Below is a small trained network, with its code and all its weights. Each question gives an input and a class and asks what happens when units are switched off, that is, made to give their printed mean instead of their output.

import numpy as np


def w(rows, s, z=0):
    codes = np.array(rows[::2]) - 128.0
    scale = np.full(codes.shape[1], s)
    scale[-1] = z or s
    return codes * scale


def norm(h):
    return h / np.sqrt((h * h).mean(-1, keepdims=True) + 1e-5)


def f(y):
    return y / 2 * (1 + np.tanh(0.7978845608 * (y + 0.044715 * y**3)))


def log_softmax(a):
    a = a - a.max(-1, keepdims=True)
    return a - np.log(np.exp(a).sum(-1, keepdims=True))


def net(x, mask):
    res = np.array(x, float).reshape(1, 8) / 4 @ E
    u = 0
    for l in range(4):
        y = f(norm(res) @ A[l][:, :-1].T + A[l][:, -1])
        res = res + np.where(mask[u : u + 4], y, B[l][:, -1]) @ B[l][:, :-1]
        u += 4
    return log_softmax(norm(res)[-1] @ U[:, :-1].T + U[:, -1])


A, B = {}, {}
E = w([
[188,206,80,85,156,169,148,101,72,247],'x0',
[188,98,76,59,166,74,22,131,139,130],'x1',
[183,155,147,234,127,78,66,181,54,127],'x2',
[68,134,169,169,38,177,117,97,112,195],'x3',
[111,163,123,110,171,141,85,213,197,133],'x4',
[126,138,179,160,110,229,79,154,192,99],'x5',
[69,135,3,164,158,152,85,104,66,151],'x6',
[175,133,123,53,136,217,201,100,93,121],'x7',
],0.0018)
A[0] = w([
[158,102,110,47,163,130,194,132,151,19,5],'L0N0',
[173,166,151,109,126,254,198,91,100,169,199],'L0N1',
[199,86,145,46,116,107,96,99,143,120,132],'L0N2',
[23,67,141,211,74,91,128,100,78,91,155],'L0N3',
],0.0032,0.0015)
B[0] = w([
[88,38,80,176,210,71,252,57,43,100,143],'L0N0',
[138,185,170,197,27,193,4,88,184,111,241],'L0N1',
[45,86,89,183,190,172,55,118,163,112,164],'L0N2',
[69,219,74,24,203,230,67,56,211,109,249],'L0N3',
],0.0026,0.0019)
A[1] = w([
[151,178,180,117,71,65,83,228,167,123,4],'L1N0',
[184,193,51,149,112,148,94,65,22,139,11],'L1N1',
[140,155,170,95,55,216,255,88,74,179,205],'L1N2',
[70,175,205,221,63,76,141,103,121,196,30],'L1N3',
],0.0028,0.0018)
B[1] = w([
[92,76,205,142,162,55,115,152,132,152,123],'L1N0',
[151,78,230,149,155,73,198,132,76,196,158],'L1N1',
[122,212,187,169,64,180,1,148,229,64,248],'L1N2',
[209,9,60,84,168,141,199,42,91,31,155],'L1N3',
],0.0032,0.0016)
A[2] = w([
[127,89,100,129,125,77,156,115,120,116,110],'L2N0',
[135,188,92,141,165,170,64,118,54,199,4],'L2N1',
[169,175,128,143,144,254,121,207,177,94,213],'L2N2',
[127,145,121,150,173,126,118,211,148,101,200],'L2N3',
],0.0038,0.0017)
B[2] = w([
[113,142,140,39,128,166,172,90,90,121,124],'L2N0',
[104,58,138,47,176,35,177,120,101,77,161],'L2N1',
[62,158,4,128,163,177,102,83,180,82,255],'L2N2',
[48,145,164,184,55,146,119,83,142,138,175],'L2N3',
],0.0041,0.0029)
A[3] = w([
[172,224,60,155,148,113,83,119,37,216,52],'L3N0',
[137,91,47,91,199,58,124,109,61,133,160],'L3N1',
[185,86,48,105,124,163,169,153,89,120,2],'L3N2',
[103,181,51,3,113,198,38,77,185,210,223],'L3N3',
],0.003,0.0033)
B[3] = w([
[105,104,187,78,130,69,164,158,125,143,128],'L3N0',
[75,104,124,107,151,149,179,69,141,91,168],'L3N1',
[184,5,137,135,152,43,173,154,104,197,100],'L3N2',
[89,180,150,213,109,188,112,110,156,2,253],'L3N3',
],0.0053,0.0049)
U = w([
[105,62,84,45,210,83,219,91,63,113,114],'0',
[80,199,107,189,103,229,71,123,197,50,199],'1',
[154,124,188,119,112,46,96,210,108,241,92],'2',
[255,122,107,128,50,187,159,191,108,239,2],'3',
],0.0066,0.0047)

Each question gives the input, the list of numbers given to net, and the class t.
The units are the neurons (one row each of A and B). Each row of codes is followed by its name. A weight is (code - 128) times the scale printed after its matrix; where a second scale follows, it is the last column's (A, B and U).
mask holds one flag per neuron, layer by layer. A switched-off neuron (its flag False) gives its mean, the last column of its row in B, instead of its output. The means were averaged over made-up inputs and are rounded, as every weight is.
A unit's drop is (log p(t) with every unit on - log p(t) with that unit switched off) / (log p(t) with every unit on - log p(t) with every unit switched off).
The circuit of an input: a set's keep is (log p(t) with only the set's units on - log p(t) with every unit switched off) / (log p(t) with every unit on - log p(t) with every unit switched off). Starting from the 12 units with the biggest drops (on a tie, the unit counted first), units are removed one at a time, each time the one whose removal leaves the highest keep (on an exact tie, the one counted first), for as long as the keep stays at least 0.8.
units of the circuit, in order: the units of the circuit, biggest drop first
most important unit: the unit with the biggest drop
top k neurons: the k neurons with the biggest drops, biggest first
k most important neurons of layer l: the k neurons of layer l with the biggest drops, biggest first
drop when u is switched off: that unit's drop, to one decimal
input [-5,-2,7,-3,7,0,-5,-5], class 2: most important unit -> L3N3
input [7,-4,8,-2,-6,3,3,2], class 2: units of the circuit, in order -> L1N1; L3N3; L3N0
input [1,-2,-4,-8,1,-5,-4,1], class 0: units of the circuit, in order -> L0N0; L3N3
input [-2,-1,5,5,1,0,-7,-5], class 2: units of the circuit, in order -> L3N3; L2N2; L1N2
input [4,-1,6,4,-5,6,8,-3], class 0: top 3 neurons -> L2N1; L1N1; L3N3
input [-3,3,2,3,6,-8,-7,-2], class 2: units of the circuit, in order -> L3N3; L2N2
input [3,1,8,5,-6,0,-8,-6], class 3: top 2 neurons -> L3N3; L1N3
input [0,-4,4,-3,4,-2,4,-2], class 0: top 2 neurons -> L1N2; L3N3
input [8,-4,8,5,-5,3,8,-2], class 0: top 2 neurons -> L2N1; L1N1
input [5,-3,8,6,2,3,4,-3], class 0: 2 most important neurons of layer 1 -> L1N3; L1N1
input [1,6,6,8,6,1,-1,0], class 2: top 2 neurons -> L1N0; L0N3
input [-4,3,8,-8,-5,-6,-7,1], class 0: 2 most important neurons of layer 3 -> L3N3; L3N1
input [7,-2,8,-4,8,-5,2,-5], class 2: drop when L2N3 is switched off -> 0.1
input [-2,8,-2,2,-7,-4,3,4], class 0: most important unit -> L2N2
input [-5,3,-2,-2,6,-6,-6,2], class 0: drop when L0N0 is switched off -> 0.2
